Below are the code and all the weights of a small trained network. Each question names an input and a class and asks about switching units off, where a switched-off unit gives its printed mean instead of its output.

import numpy as np


def w(rows, s, z=0):
    codes = np.array(rows[::2]) - 128.0
    scale = np.full(codes.shape[1], s)
    scale[-1] = z or s
    return codes * scale


def f(y):
    return y / 2 * (1 + np.tanh(0.7978845608 * (y + 0.044715 * y**3)))


def log_softmax(a):
    a = a - a.max(-1, keepdims=True)
    return a - np.log(np.exp(a).sum(-1, keepdims=True))


def net(x, mask):
    res = np.array(x, float).reshape(1, 6) / 4 @ E
    y = f(res @ A[0][:, :-1].T + A[0][:, -1])
    res = res + np.where(mask, y, B[0][:, -1]) @ B[0][:, :-1]
    return log_softmax(res[-1] @ U[:, :-1].T + U[:, -1])


A, B = {}, {}
E = w([
[119,125,137,122,122,122],'x0',
[53,160,138,108,137,122],'x1',
[135,117,145,120,107,112],'x2',
[181,254,207,163,179,66],'x3',
[61,151,166,222,34,187],'x4',
[156,181,150,81,130,202],'x5',
],0.0067)
A[0] = w([
[118,133,84,39,171,72,97],'n0',
[143,103,145,134,109,75,255],'n1',
[142,104,110,66,176,99,93],'n2',
[137,89,88,145,143,140,181],'n3',
[118,140,147,211,54,158,110],'n4',
[103,100,56,103,93,148,106],'n5',
[178,184,173,50,131,254,157],'n6',
[151,184,161,162,172,103,84],'n7',
[151,178,171,165,150,114,70],'n8',
[83,132,170,214,65,170,79],'n9',
[175,98,110,89,188,104,80],'n10',
[146,93,137,57,186,96,84],'n11',
[83,83,78,96,104,191,103],'n12',
[152,130,137,79,86,90,250],'n13',
[132,162,163,153,85,211,127],'n14',
[226,81,105,200,123,113,211],'n15',
[78,83,70,67,114,167,121],'n16',
[143,116,90,66,186,86,68],'n17',
[78,113,132,109,139,97,231],'n18',
[113,86,74,79,70,158,126],'n19',
[113,85,103,96,116,179,144],'n20',
[158,136,154,76,134,130,242],'n21',
],0.0074,0.0042)
B[0] = w([
[140,109,172,106,170,186,185],'n0',
[93,144,61,147,117,157,253],'n1',
[130,101,138,109,160,130,167],'n2',
[114,139,127,175,100,127,191],'n3',
[118,36,185,56,182,183,221],'n4',
[167,128,151,152,94,77,190],'n5',
[69,153,3,107,114,72,239],'n6',
[194,148,174,160,87,78,190],'n7',
[186,156,191,115,116,83,171],'n8',
[152,43,235,41,221,179,226],'n9',
[127,71,193,92,182,174,169],'n10',
[120,72,198,122,185,164,172],'n11',
[193,156,215,170,89,82,222],'n12',
[88,132,72,194,111,197,238],'n13',
[71,45,133,82,133,112,197],'n14',
[82,139,39,162,112,179,242],'n15',
[187,179,155,153,110,88,230],'n16',
[161,64,201,98,181,172,169],'n17',
[99,146,91,207,105,141,221],'n18',
[175,169,171,165,80,67,224],'n19',
[159,152,138,153,78,97,202],'n20',
[83,135,107,153,113,147,235],'n21',
],0.0061,0.0035)
U = w([
[125,16,197,49,204,208,3],'0',
[103,167,58,162,120,133,248],'1',
[95,160,52,162,115,161,202],'2',
[242,208,169,163,70,10,3],'3',
[31,138,2,116,127,86,153],'4',
],0.0062,0.0035)

Each question gives the input, the list of numbers given to net, and the class t.
The units are the neurons (one row each of A and B). Each row of codes is followed by its name. A weight is (code - 128) times the scale printed after its matrix; where a second scale follows, it is the last column's (A, B and U).
mask holds one flag per neuron, in row order. A switched-off neuron (its flag False) gives its mean, the last column of its row in B, instead of its output. The means were averaged over made-up inputs and are rounded, as every weight is.
A unit's drop is (log p(t) with every unit on - log p(t) with that unit switched off) / (log p(t) with every unit on - log p(t) with every unit switched off).
The circuit of an input: a set's keep is (log p(t) with only the set's units on - log p(t) with every unit switched off) / (log p(t) with every unit on - log p(t) with every unit switched off). Starting from the 12 units with the biggest drops (on a tie, the unit counted first), units are removed one at a time, each time the one whose removal leaves the highest keep (on an exact tie, the one counted first), for as long as the keep stays at least 0.8.
units of the circuit, in order: the units of the circuit, biggest drop first
unit that matters most: the unit with the biggest drop
k most important neurons: the k neurons with the biggest drops, biggest first
drop when u is switched off: that unit's drop, to one decimal
input [4,-6,-4,3,-8,5], class 0: units of the circuit, in order : n10, n17
input [4,6,-2,-8,7,3], class 3: unit that matters most : n12
input [-2,-1,-1,-7,-6,-6], class 3: units of the circuit, in order : n16, n19, n12
input [8,1,-5,4,-3,7], class 4: 2 most important neurons : n6, n12
input [6,-6,-1,-8,-7,4], class 3: 3 most important neurons : n19, n16, n12
input [1,7,-6,-5,-8,-8], class 0: 4 most important neurons : n17, n0, n11, n10
input [-1,-2,-2,-8,3,3], class 3: units of the circuit, in order : n12, n19, n16
input [-5,-8,4,-3,8,-3], class 0: 2 most important neurons : n9, n4
input [-5,0,-3,-8,-7,-3], class 3: 2 most important neurons : n16, n19
input [-7,0,7,-8,3,-1], class 3: units of the circuit, in order : n12, n19, n16
input [-8,-6,-4,-6,6,2], class 0: 3 most important neurons : n9, n4, n14
input [7,-1,3,-3,7,-5], class 0: 2 most important neurons : n9, n4
input [-6,1,-1,-5,6,3], class 0: 3 most important neurons : n9, n4, n14
input [2,-3,5,6,-6,8], class 4: units of the circuit, in order : n6
input [7,-4,4,-6,1,1], class 3: drop when n19 is switched off : 0.2
input [0,-2,5,5,8,0], class 0: drop when n16 is switched off : 0.0
input [1,0,2,-2,1,7], class 4: drop when n6 is switched off : 0.5
input [8,8,6,3,-8,4], class 0: drop when n0 is switched off : 0.2
